Here is a tiny trained network, its code and every weight. The questions are about switching its units off for an input and a class, where a switched-off unit gives its printed mean instead of its output.

import numpy as np


def w(rows, s, z=0):
    codes = np.array(rows[::2]) - 128.0
    scale = np.full(codes.shape[1], s)
    scale[-1] = z or s
    return codes * scale


def f(y):
    return np.maximum(y, 0)


def log_softmax(a):
    a = a - a.max(-1, keepdims=True)
    return a - np.log(np.exp(a).sum(-1, keepdims=True))


def net(x, mask):
    res = np.array(x, float).reshape(1, 8) / 4 @ E
    y = f(res @ A[0][:, :-1].T + A[0][:, -1])
    res = res + np.where(mask, y, B[0][:, -1]) @ B[0][:, :-1]
    return log_softmax(res[-1] @ U[:, :-1].T + U[:, -1])


A, B = {}, {}
E = w([
[130,122,137,147,131,110,127,108,124,112,150],'x0',
[107,63,39,97,178,70,71,97,195,160,190],'x1',
[121,131,110,88,108,143,112,91,102,100,129],'x2',
[124,129,130,112,114,112,113,108,115,106,139],'x3',
[189,177,139,92,166,138,127,80,248,57,97],'x4',
[127,136,116,128,116,137,118,115,126,130,114],'x5',
[175,19,96,152,53,127,156,240,115,74,100],'x6',
[138,146,127,111,109,85,108,115,111,114,144],'x7',
],0.014)
A[0] = w([
[104,208,141,127,195,145,120,87,171,86,128,183],'n0',
[171,206,239,142,61,181,185,137,77,105,121,254],'n1',
[1,189,138,135,151,117,142,94,50,243,185,172],'n2',
[118,69,70,159,87,61,149,134,24,132,103,197],'n3',
[98,61,75,143,69,126,131,146,133,177,168,127],'n4',
[207,92,97,95,109,97,216,139,212,52,108,154],'n5',
],0.0096,0.0085)
B[0] = w([
[79,203,149,111,150,57,67,102,127,168,69,204],'n0',
[123,142,253,209,95,171,126,134,104,123,32,252],'n1',
[146,118,101,194,144,204,25,130,117,96,128,231],'n2',
[144,101,129,141,152,133,178,132,98,143,145,213],'n3',
[94,64,83,85,110,120,148,153,134,151,187,183],'n4',
[141,115,111,142,155,177,54,115,105,97,137,210],'n5',
],0.014,0.024)
U = w([
[139,132,148,177,120,165,89,143,90,91,99,242],'0',
[138,115,55,115,149,150,50,121,143,127,163,253],'1',
[112,83,138,166,77,143,246,182,54,132,91,48],'2',
[93,84,73,81,117,128,200,164,108,157,191,68],'3',
[85,216,193,133,124,117,142,110,175,133,95,40],'4',
[93,156,79,67,186,65,93,109,188,193,131,31],'5',
],0.012,0.0044)

Each question gives the input, the list of numbers given to net, and the class t.
The units are the neurons (one row each of A and B). Each row of codes is followed by its name. A weight is (code - 128) times the scale printed after its matrix; where a second scale follows, it is the last column's (A, B and U).
mask holds one flag per neuron, in row order. A switched-off neuron (its flag False) gives its mean, the last column of its row in B, instead of its output. The means were averaged over made-up inputs and are rounded, as every weight is.
A unit's drop is (log p(t) with every unit on - log p(t) with that unit switched off) / (log p(t) with every unit on - log p(t) with every unit switched off).
The circuit of an input: a set's keep is (log p(t) with only the set's units on - log p(t) with every unit switched off) / (log p(t) with every unit on - log p(t) with every unit switched off). Starting from all 6 units, units are removed one at a time, each time the one whose removal leaves the highest keep (on an exact tie, the one counted first), for as long as the keep stays at least 0.8.
circuit, biggest first: the units of the circuit, biggest drop first
unit that matters most: the unit with the biggest drop
top k neurons: the k neurons with the biggest drops, biggest first
drop when u is switched off: that unit's drop, to one decimal
input [-3,8,2,-8,7,-5,-3,6], class 5: unit that matters most => n1
input [-7,6,8,4,1,0,-3,3], class 5: circuit, biggest first => n1, n5
input [8,4,0,7,-4,3,-1,7], class 1: top 2 neurons => n1, n2
input [0,8,-8,-1,-2,8,-4,-2], class 1: top 2 neurons => n2, n1
input [6,3,-2,1,-3,-4,8,-6], class 3: top 2 neurons => n1, n4
input [-1,6,4,2,0,6,8,-8], class 3: top 3 neurons => n2, n4, n1
input [0,-3,-7,1,1,-6,-2,3], class 4: circuit, biggest first => n5, n2
input [-5,2,-2,-5,-1,-4,5,-6], class 3: top 2 neurons => n1, n2
input [5,0,-8,-1,0,-7,1,1], class 2: top 2 neurons => n2, n0
input [-4,7,-3,6,1,7,-3,4], class 5: top 3 neurons => n1, n5, n0
input [-6,-7,6,3,7,-3,0,7], class 4: top 2 neurons => n2, n0
input [-8,-5,-3,-8,-7,8,1,5], class 2: top 3 neurons => n3, n5, n0
input [-8,-6,5,1,1,-8,0,0], class 4: top 3 neurons => n2, n5, n3
input [2,7,-4,7,2,-2,-5,-1], class 5: circuit, biggest first => n0
input [-2,-1,7,-7,2,6,-7,7], class 4: top 2 neurons => n0, n5
input [7,3,-8,5,2,1,8,-6], class 1: top 2 neurons => n5, n1
input [5,3,0,-1,-1,-4,-7,6], class 1: top 2 neurons => n2, n1
input [3,-8,1,6,-7,-4,1,-5], class 2: top 2 neurons => n3, n5
input [-4,4,-2,3,-4,-5,4,-3], class 3: drop when n1 is switched off => 0.3
input [0,1,-7,4,6,-8,-7,2], class 5: circuit, biggest first => n1
input [-3,2,1,-7,6,0,-6,1], class 5: drop when n1 is switched off => 1.0
input [0,6,-6,-3,-4,1,8,1], class 3: drop when n1 is switched off => 0.1
input [3,5,-6,-3,-8,5,-5,-1], class 1: drop when n2 is switched off => 0.5
